Below is a small trained network, with its code and all its weights. Each question gives an input and a class and asks what happens when units are switched off, that is, made to give their printed mean instead of their output.

import numpy as np


def w(rows, s, z=0):
    codes = np.array(rows[::2]) - 128.0
    scale = np.full(codes.shape[1], s)
    scale[-1] = z or s
    return codes * scale


def norm(h):
    return h / np.sqrt((h * h).mean(-1, keepdims=True) + 1e-5)


def f(y):
    return y / 2 * (1 + np.tanh(0.7978845608 * (y + 0.044715 * y**3)))


def log_softmax(a):
    a = a - a.max(-1, keepdims=True)
    return a - np.log(np.exp(a).sum(-1, keepdims=True))


def net(x, mask):
    res = np.array(x, float).reshape(1, 8) / 4 @ E
    u = 0
    for l in range(3):
        y = f(norm(res) @ A[l][:, :-1].T + A[l][:, -1])
        res = res + np.where(mask[u : u + 5], y, B[l][:, -1]) @ B[l][:, :-1]
        u += 5
    return log_softmax(norm(res)[-1] @ U[:, :-1].T + U[:, -1])


A, B = {}, {}
E = w([
[125,125,126,121,131,122],'x0',
[130,125,131,129,122,133],'x1',
[152,151,140,128,132,136],'x2',
[124,124,125,131,129,127],'x3',
[127,126,129,141,117,142],'x4',
[65,116,194,93,186,181],'x5',
[119,118,195,191,136,46],'x6',
[4,227,117,109,97,110],'x7',
],0.011)
A[0] = w([
[115,181,2,111,149,196,3],'0.n1',
[106,148,178,196,114,42,44],'0.n2',
[132,137,60,81,140,171,28],'0.n3',
[78,247,96,127,68,125,60],'0.n4',
[156,168,19,124,50,64,29],'0.n5',
],0.011,0.0044)
B[0] = w([
[145,95,230,59,4,93,190],'0.n1',
[174,125,223,55,16,92,219],'0.n2',
[156,131,210,96,51,113,158],'0.n3',
[32,156,64,120,168,61,253],'0.n4',
[204,217,94,242,146,176,214],'0.n5',
],0.012,0.0059)
A[1] = w([
[103,105,244,66,167,149,49],'1.n1',
[232,14,116,113,188,185,3],'1.n2',
[170,174,2,28,94,206,101],'1.n3',
[5,134,193,103,216,229,17],'1.n4',
[76,131,198,77,204,242,11],'1.n5',
],0.0096,0.0032)
B[1] = w([
[184,184,90,218,37,84,201],'1.n1',
[62,22,161,100,221,205,254],'1.n2',
[121,91,214,174,41,28,161],'1.n3',
[191,167,74,247,87,155,198],'1.n4',
[217,177,78,164,66,127,186],'1.n5',
],0.012,0.0071)
A[2] = w([
[2,197,87,100,157,136,3],'2.n1',
[179,32,108,84,180,179,81],'2.n2',
[217,166,15,136,128,129,31],'2.n3',
[168,141,90,10,42,241,71],'2.n4',
[137,172,213,115,134,69,189],'2.n5',
],0.017,0.0021)
B[2] = w([
[204,162,110,27,231,200,205],'2.n1',
[95,252,82,64,137,124,244],'2.n2',
[106,80,55,239,161,167,201],'2.n3',
[84,14,238,143,156,35,162],'2.n4',
[90,24,159,98,137,160,211],'2.n5',
],0.015,0.011)
U = w([
[116,170,97,49,190,151,226],'0',
[116,45,210,117,68,80,131],'1',
[162,122,59,253,114,141,2],'2',
],0.013,0.0016)

Each question gives the input, the list of numbers given to net, and the class t.
The units are the neurons (one row each of A and B). Each row of codes is followed by its name. A weight is (code - 128) times the scale printed after its matrix; where a second scale follows, it is the last column's (A, B and U).
mask holds one flag per neuron, layer by layer. A switched-off neuron (its flag False) gives its mean, the last column of its row in B, instead of its output. The means were averaged over made-up inputs and are rounded, as every weight is.
A unit's drop is (log p(t) with every unit on - log p(t) with that unit switched off) / (log p(t) with every unit on - log p(t) with every unit switched off).
The circuit of an input: a set's keep is (log p(t) with only the set's units on - log p(t) with every unit switched off) / (log p(t) with every unit on - log p(t) with every unit switched off). Starting from the 12 units with the biggest drops (on a tie, the unit counted first), units are removed one at a time, each time the one whose removal leaves the highest keep (on an exact tie, the one counted first), for as long as the keep stays at least 0.8.
circuit, biggest first: the units of the circuit, biggest drop first
top k neurons: the k neurons with the biggest drops, biggest first
top k neurons in layer l: the k neurons of layer l with the biggest drops, biggest first
drop of u: that unit's drop, to one decimal
input [7,-4,-3,4,4,-5,8,-8], class 0: top 3 neurons	2.n2; 1.n1; 0.n1
input [-2,-8,-3,4,-6,-8,8,-5], class 1: circuit, biggest first	0.n2
input [-2,8,-3,8,-8,3,8,7], class 1: top 3 neurons	0.n2; 2.n2; 2.n5
input [2,0,7,6,1,5,-4,-4], class 2: top 2 neurons	1.n5; 1.n1
input [2,-1,5,3,-4,-7,-5,-7], class 0: top 2 neurons	1.n2; 2.n2
input [7,-1,-8,-7,-4,3,-5,-4], class 1: top 2 neurons	0.n3; 2.n4
input [0,-3,8,4,-2,-8,-6,4], class 2: top 4 neurons	0.n5; 0.n2; 0.n4; 2.n3
input [7,-7,-7,-7,8,5,1,-4], class 2: top 2 neurons	1.n4; 0.n5
input [3,2,-1,4,-2,6,7,-7], class 0: top 3 neurons	1.n2; 2.n2; 0.n1
input [4,1,-2,-3,3,6,5,-1], class 2: top 2 neurons	1.n1; 0.n1
input [-3,7,-1,-6,-8,-8,5,-8], class 0: top 3 neurons	2.n2; 1.n1; 1.n2
input [4,-4,5,7,6,4,0,3], class 2: top 2 neurons in layer 1	1.n4; 1.n2
input [2,2,4,3,1,-8,-8,-2], class 1: top 2 neurons	0.n1; 2.n4
input [-1,4,-7,8,0,-3,-2,-5], class 0: top neuron in layer 2	2.n2
input [7,-1,7,-1,-4,-6,8,-4], class 1: drop of 0.n3	0.0
input [2,1,7,7,-2,0,4,-8], class 0: drop of 2.n2	0.1
